Here is a tiny trained network, its code and every weight. The questions are about switching its units off for an input and a class, where a switched-off unit gives its printed mean instead of its output.

import numpy as np


def w(rows, s, z=0):
    codes = np.array(rows[::2]) - 128.0
    scale = np.full(codes.shape[1], s)
    scale[-1] = z or s
    return codes * scale


def f(y):
    return y / 2 * (1 + np.tanh(0.7978845608 * (y + 0.044715 * y**3)))


def log_softmax(a):
    a = a - a.max(-1, keepdims=True)
    return a - np.log(np.exp(a).sum(-1, keepdims=True))


def net(x, mask):
    res = np.array(x, float).reshape(1, 6) / 4 @ E
    y = f(res @ A[0][:, :-1].T + A[0][:, -1])
    res = res + np.where(mask, y, B[0][:, -1]) @ B[0][:, :-1]
    return log_softmax(res[-1] @ U[:, :-1].T + U[:, -1])


A, B = {}, {}
E = w([
[70,111,109,188,125,81,95,203,107,141,165],'x0',
[133,142,143,112,126,120,141,145,126,108,141],'x1',
[124,107,125,138,77,91,176,51,72,136,228],'x2',
[112,125,109,129,148,117,154,125,99,123,110],'x3',
[173,131,206,153,136,185,89,139,7,157,120],'x4',
[104,161,74,39,173,142,61,134,112,186,167],'x5',
],0.013)
A[0] = w([
[151,125,151,122,108,118,94,146,150,135,134,244],'n0',
[143,122,159,74,123,146,146,91,128,120,101,26],'n1',
[135,132,137,109,169,158,93,203,162,104,19,168],'n2',
[94,137,67,118,123,107,169,106,229,99,137,38],'n3',
[128,131,80,18,158,129,56,130,94,154,171,73],'n4',
[137,147,173,131,141,179,113,128,59,136,116,56],'n5',
[160,121,186,251,94,115,187,119,156,84,91,84],'n6',
[123,137,123,92,129,150,154,97,142,127,116,4],'n7',
[142,138,123,118,129,125,118,49,99,111,189,145],'n8',
[162,118,129,78,141,144,136,95,133,146,116,97],'n9',
[160,137,143,87,147,156,144,69,138,109,104,51],'n10',
[155,106,129,142,151,157,122,138,107,134,154,90],'n11',
[159,129,155,112,122,141,146,79,128,110,91,60],'n12',
[118,115,107,143,118,105,147,81,111,119,154,187],'n13',
[139,153,125,148,124,133,140,123,136,121,127,81],'n14',
[121,116,135,151,104,118,157,60,97,128,229,177],'n15',
[168,130,165,141,114,146,102,132,59,126,115,87],'n16',
[94,154,102,114,141,157,111,118,114,150,149,120],'n17',
[116,140,162,141,117,136,103,118,105,120,112,93],'n18',
[82,116,114,211,130,101,97,227,109,133,187,31],'n19',
],0.016,0.0018)
B[0] = w([
[122,123,108,131,139,116,158,128,107,139,99,147],'n0',
[99,154,98,143,109,128,57,132,128,125,110,169],'n1',
[194,171,160,131,60,166,229,147,134,191,94,251],'n2',
[199,55,158,106,170,46,84,118,144,129,135,246],'n3',
[26,79,136,136,151,178,187,104,105,98,176,220],'n4',
[174,77,129,104,148,63,104,117,182,132,139,198],'n5',
[13,99,125,107,159,182,184,108,104,105,195,244],'n6',
[114,153,109,145,133,118,87,125,144,104,135,157],'n7',
[160,157,138,130,106,147,172,151,129,160,101,195],'n8',
[105,163,106,149,131,123,71,142,97,112,127,169],'n9',
[114,162,77,154,117,134,64,140,100,117,115,182],'n10',
[146,117,140,110,136,101,125,110,150,118,127,152],'n11',
[107,173,109,151,125,124,58,132,101,98,130,174],'n12',
[168,152,155,124,114,150,148,147,136,138,111,181],'n13',
[122,111,125,149,153,148,125,110,124,134,110,135],'n14',
[176,154,143,129,85,156,190,154,148,181,73,229],'n15',
[169,74,140,119,161,61,111,123,155,119,134,194],'n16',
[94,133,147,120,136,137,165,124,128,88,158,162],'n17',
[149,105,135,113,149,104,128,136,130,123,124,152],'n18',
[123,203,73,154,116,131,2,121,107,99,99,221],'n19',
],0.019,0.023)
U = w([
[172,168,160,145,51,158,200,156,126,181,89,136],'0',
[35,88,137,130,143,170,177,76,93,77,215,92],'1',
[189,48,151,99,160,11,93,96,158,110,148,25],'2',
[107,215,57,211,94,117,27,123,85,78,112,255],'3',
],0.011,0.00062)

Each question gives the input, the list of numbers given to net, and the class t.
The units are the neurons (one row each of A and B). Each row of codes is followed by its name. A weight is (code - 128) times the scale printed after its matrix; where a second scale follows, it is the last column's (A, B and U).
mask holds one flag per neuron, in row order. A switched-off neuron (its flag False) gives its mean, the last column of its row in B, instead of its output. The means were averaged over made-up inputs and are rounded, as every weight is.
A unit's drop is (log p(t) with every unit on - log p(t) with that unit switched off) / (log p(t) with every unit on - log p(t) with every unit switched off).
The circuit of an input: a set's keep is (log p(t) with only the set's units on - log p(t) with every unit switched off) / (log p(t) with every unit on - log p(t) with every unit switched off). Starting from the 12 units with the biggest drops (on a tie, the unit counted first), units are removed one at a time, each time the one whose removal leaves the highest keep (on an exact tie, the one counted first), for as long as the keep stays at least 0.8.
units of the circuit, in order: the units of the circuit, biggest drop first
k most important neurons: the k neurons with the biggest drops, biggest first
drop of u: that unit's drop, to one decimal
input [-4,1,5,-4,-7,-4], class 2: units of the circuit, in order	[n3]
input [6,-4,0,1,-6,-4], class 2: 2 most important neurons	[n3 n10]
input [-8,-8,6,4,0,4], class 3: 2 most important neurons	[n2 n10]
input [6,-5,3,-6,-5,-4], class 3: 2 most important neurons	[n19 n5]
input [-7,8,1,5,5,6], class 3: 3 most important neurons	[n6 n10 n1]
input [-7,-3,4,0,-8,8], class 1: 2 most important neurons	[n4 n5]
input [5,1,-3,-4,3,-1], class 3: 2 most important neurons	[n19 n3]
input [-6,-5,-3,2,-6,1], class 2: 2 most important neurons	[n3 n19]
input [7,-2,6,3,4,4], class 3: 2 most important neurons	[n19 n2]
input [-4,-6,3,-2,5,5], class 1: 4 most important neurons	[n4 n3 n2 n19]
input [-1,-2,-6,-4,8,6], class 2: 2 most important neurons	[n5 n16]
input [-4,-4,-1,5,5,3], class 2: 4 most important neurons	[n5 n6 n19 n16]
input [6,-5,5,-8,5,-5], class 3: 4 most important neurons	[n19 n2 n3 n4]
input [7,-1,2,-1,4,-8], class 1: units of the circuit, in order	[n6]
input [5,-6,4,8,6,-7], class 1: 2 most important neurons	[n6 n3]
input [-5,6,-1,-5,-3,-5], class 1: 2 most important neurons	[n6 n19]
input [7,3,-5,-4,-2,3], class 3: 2 most important neurons	[n19 n15]
input [4,-6,-1,-6,-5,-1], class 2: drop of n3	2.5
input [5,-6,1,5,-5,7], class 1: drop of n4	5.9
input [7,5,4,4,3,-2], class 3: units of the circuit, in order	[n19]
input [-6,3,-3,1,4,5], class 3: drop of n6	1.7
input [-2,-6,0,8,-3,6], class 1: drop of n5	0.0
